Below is a small trained network, with its code and all its weights. Each question gives an input and a target symbol and asks what happens when units are switched off, that is, made to give their printed mean instead of their output.

import numpy as np


def w(rows, s, z=0):
    codes = np.array(rows[::2]) - 128.0
    scale = np.full(codes.shape[1], s)
    scale[-1] = z or s
    return codes * scale


def norm(h):
    return h / np.sqrt((h * h).mean(-1, keepdims=True) + 1e-5)


def f(y):
    return y / 2 * (1 + np.tanh(0.7978845608 * (y + 0.044715 * y**3)))


def softmax(a):
    e = np.exp(a - a.max(-1, keepdims=True))
    return e / e.sum(-1, keepdims=True)


def log_softmax(a):
    a = a - a.max(-1, keepdims=True)
    return a - np.log(np.exp(a).sum(-1, keepdims=True))


def net(x, mask):
    ids = ['αβγδεζηθλμξπτφω'.index(c) for c in x.split()]
    T = len(ids)
    res = E[ids] + P[:T]
    r = norm(res)
    for j in range(2):
        rows = slice(2 * j, 2 * j + 2)
        q, k, v = (r @ M[0][rows].T for M in (Q, K, V))
        z = softmax(np.where(np.tri(T) > 0, q @ k.T / 2**0.5, -1e9)) @ v
        o = O[0][rows]
        res = res + np.where(mask[j], z, o[:, -1]) @ o[:, :-1]
    y = f(norm(res) @ A[0][:, :-1].T + A[0][:, -1])
    res = res + np.where(mask[2:18], y, B[0][:, -1]) @ B[0][:, :-1]
    return log_softmax(norm(res)[-1] @ U[:, :-1].T + U[:, -1])


Q, K, V, O, A, B = {}, {}, {}, {}, {}, {}
E = w([
[66,102,74,89,87,58,80,134,149],'α',
[108,63,57,164,126,118,181,111,228],'β',
[189,131,77,129,137,155,251,171,100],'γ',
[113,91,140,188,166,86,55,179,141],'δ',
[166,161,76,92,88,92,158,78,209],'ε',
[137,192,152,113,118,89,75,167,55],'ζ',
[169,164,154,180,193,177,110,105,137],'η',
[117,66,105,91,150,139,117,155,75],'θ',
[162,229,109,144,121,98,106,96,184],'λ',
[183,58,150,101,164,155,91,92,211],'μ',
[62,182,89,129,128,171,102,89,43],'ξ',
[99,56,162,174,144,150,175,178,164],'π',
[160,121,182,98,151,197,166,131,104],'τ',
[130,120,187,40,102,145,150,169,56],'φ',
[136,156,54,184,166,109,128,166,64],'ω',
],0.024)
P = w([
[195,96,123,127,139,109,88,153,104],'0',
[114,135,118,80,181,131,85,166,141],'1',
[136,136,107,98,144,157,52,191,154],'2',
[115,86,155,143,109,94,105,73,67],'3',
[73,140,140,89,194,92,106,110,112],'4',
[131,129,105,119,65,177,52,186,161],'5',
[143,76,151,154,49,120,82,62,76],'6',
[73,154,110,57,219,113,93,127,132],'7',
[140,142,104,91,136,155,9,241,175],'8',
],0.011)
Q[0] = w([
[74,166,143,72,238,87,166,144,157],'h1',
[99,183,101,92,143,199,105,228,189],'h1',
[53,190,140,57,252,116,158,179,167],'h2',
[131,90,170,148,153,54,167,34,91],'h2',
],0.033)
K[0] = w([
[145,152,68,128,48,244,64,235,183],'h1',
[199,74,131,201,5,143,99,87,80],'h1',
[162,133,70,153,14,242,49,210,158],'h2',
[66,199,106,54,229,144,132,212,192],'h2',
],0.026)
V[0] = w([
[167,160,100,100,151,186,143,51,110],'h1',
[179,142,172,128,93,56,45,122,173],'h1',
[131,179,134,146,112,84,209,127,142],'h2',
[125,120,140,6,107,115,167,131,164],'h2',
],0.019)
O[0] = w([
[86,164,66,36,195,173,179,72,140,142],'h1',
[75,137,142,180,14,126,181,105,129,69],'h1',
[38,191,153,141,208,57,186,147,125,2],'h2',
[111,193,79,112,90,196,110,254,218,48],'h2',
],0.0081,0.0085)
A[0] = w([
[41,49,72,150,142,135,86,121,128,142],'n1',
[120,117,146,166,49,151,151,112,123,5],'n2',
[103,158,137,125,95,134,122,191,179,74],'n3',
[148,113,131,122,165,153,128,162,107,159],'n4',
[167,182,7,155,113,40,106,103,124,89],'n5',
[83,54,136,100,117,121,161,205,65,134],'n6',
[163,245,149,101,96,104,80,90,105,62],'n7',
[53,180,154,116,108,119,176,136,150,16],'n8',
[131,141,76,82,181,161,142,83,136,110],'n9',
[156,106,108,142,55,151,103,113,107,143],'n10',
[136,116,143,169,137,96,100,176,144,163],'n11',
[110,109,113,225,176,166,101,100,197,153],'n12',
[106,146,176,180,165,233,129,121,109,182],'n13',
[147,99,242,93,134,184,205,174,115,12],'n14',
[194,151,147,124,112,143,221,136,102,66],'n15',
[136,86,161,172,103,84,154,77,86,160],'n16',
],0.016,0.0031)
B[0] = w([
[149,143,138,243,60,120,115,81,185,195],'n1',
[191,110,115,79,165,133,210,171,100,180],'n2',
[61,115,198,75,170,139,112,72,61,158],'n3',
[137,60,135,158,112,171,133,147,119,214],'n4',
[55,103,172,84,248,133,225,171,147,178],'n5',
[172,73,150,159,127,102,239,76,77,196],'n6',
[224,171,133,227,30,128,205,92,143,162],'n7',
[199,48,72,127,118,42,26,135,158,155],'n8',
[95,107,103,151,25,112,108,180,69,241],'n9',
[94,148,104,47,187,54,100,113,134,248],'n10',
[51,135,151,157,54,131,103,128,155,175],'n11',
[227,152,150,159,158,73,188,105,116,167],'n12',
[65,119,149,140,203,175,132,56,113,162],'n13',
[62,192,199,157,104,104,143,141,241,154],'n14',
[122,131,110,184,69,188,64,139,163,159],'n15',
[119,223,92,121,155,195,84,184,149,254],'n16',
],0.014,0.0088)
U = w([
[104,129,184,197,115,77,23,187,139,69],'α',
[193,73,130,57,153,137,41,127,192,149],'β',
[138,108,83,150,78,228,133,205,143,113],'γ',
[117,101,242,44,89,94,142,144,80,108],'δ',
[103,112,99,2,151,119,176,71,157,90],'ε',
[185,193,159,108,79,74,73,187,49,3],'ζ',
[134,97,41,188,127,83,162,95,193,111],'η',
[133,9,127,128,108,108,147,108,36,156],'θ',
[114,47,203,194,143,154,183,101,155,173],'λ',
[65,173,72,139,88,158,87,63,80,140],'μ',
[62,123,208,81,132,221,84,144,160,125],'ξ',
[84,92,108,135,221,91,123,215,83,135],'π',
[14,109,111,99,122,47,65,104,165,111],'τ',
[173,121,166,156,231,164,106,90,73,109],'φ',
[174,207,121,104,132,112,176,143,151,166],'ω',
],0.0081,0.0032)

Each question gives the input, a string of symbols that net reads in full, and the target symbol t.
The units are the heads (2 rows each of Q, K, V and O) and the neurons (one row each of A and B). Each row of codes is followed by its name. A weight is (code - 128) times the scale printed after its matrix; where a second scale follows, it is the last column's (O, A, B and U).
mask holds one flag per unit, heads first, then neurons. A switched-off unit (its flag False) gives its mean, the last column of its rows in O or B, instead of its output. The means were averaged over made-up inputs and are rounded, as every weight is.
A unit's drop is (log p(t) with every unit on - log p(t) with that unit switched off) / (log p(t) with every unit on - log p(t) with every unit switched off).
The circuit of an input: a set's keep is (log p(t) with only the set's units on - log p(t) with every unit switched off) / (log p(t) with every unit on - log p(t) with every unit switched off). Starting from the 12 units with the biggest drops (on a tie, the unit counted first), units are removed one at a time, each time the one whose removal leaves the highest keep (on an exact tie, the one counted first), for as long as the keep stays at least 0.8.
units of the circuit, in order: the units of the circuit, biggest drop first
most important unit: the unit with the biggest drop
k most important neurons: the k neurons with the biggest drops, biggest first
heads that matter: for each layer, one digit per head in row order, 1 if its drop is at least 0.15 and else 0, layers parted by /
input θ μ θ θ θ α δ, target β: units of the circuit, in order => [h2 n10]
input γ θ η, target π: units of the circuit, in order => [h2]
input π μ θ δ ξ λ β θ, target η: heads that matter => 10
input τ ζ θ, target γ: heads that matter => 11
input λ γ φ ξ θ, target ξ: units of the circuit, in order => [h2 n3]
input ω τ λ θ ζ θ γ, target ω: 2 most important neurons => [n2 n10]
input π θ γ θ β, target π: units of the circuit, in order => [h1 h2]
input β θ ζ η η θ, target μ: heads that matter => 11
input θ λ ω η ω ε δ, target φ: units of the circuit, in order => [h2 n16]
input β θ θ η ω ε γ φ, target τ: units of the circuit, in order => [h2 n8 h1]
input μ β ξ η ζ α π π ω, target α: heads that matter => 10
input ζ θ ω μ θ π τ η ξ, target γ: heads that matter => 11
input β θ θ ξ λ η θ γ, target μ: units of the circuit, in order => [h2 h1 n16 n15]
input λ λ ω ζ τ ω γ, target γ: heads that matter => 01
input η θ μ δ η, target ε: most important unit => h1
input ζ λ μ δ η ζ θ φ θ, target β: heads that matter => 01
input μ ε δ η θ η, target μ: 2 most important neurons => [n9 n16]
input θ ε η θ γ, target μ: heads that matter => 11
input ε ξ θ, target τ: units of the circuit, in order => [h2 h1 n8]
input τ γ η θ ω η τ, target φ: most important unit => h2
input β π η, target λ: units of the circuit, in order => [n16 n10]
input λ φ γ, target η: units of the circuit, in order => [h1 n8 h2]
input η θ θ α γ ξ δ γ ξ, target ζ: heads that matter => 10
input θ θ ξ μ η δ ζ θ ξ, target ω: heads that matter => 10
input ξ η α α, target μ: heads that matter => 11
input λ γ λ ε ζ θ ω, target π: heads that matter => 00
input π γ ζ, target α: most important neuron => [n11]
input α ξ γ ξ θ γ φ, target β: heads that matter => 11
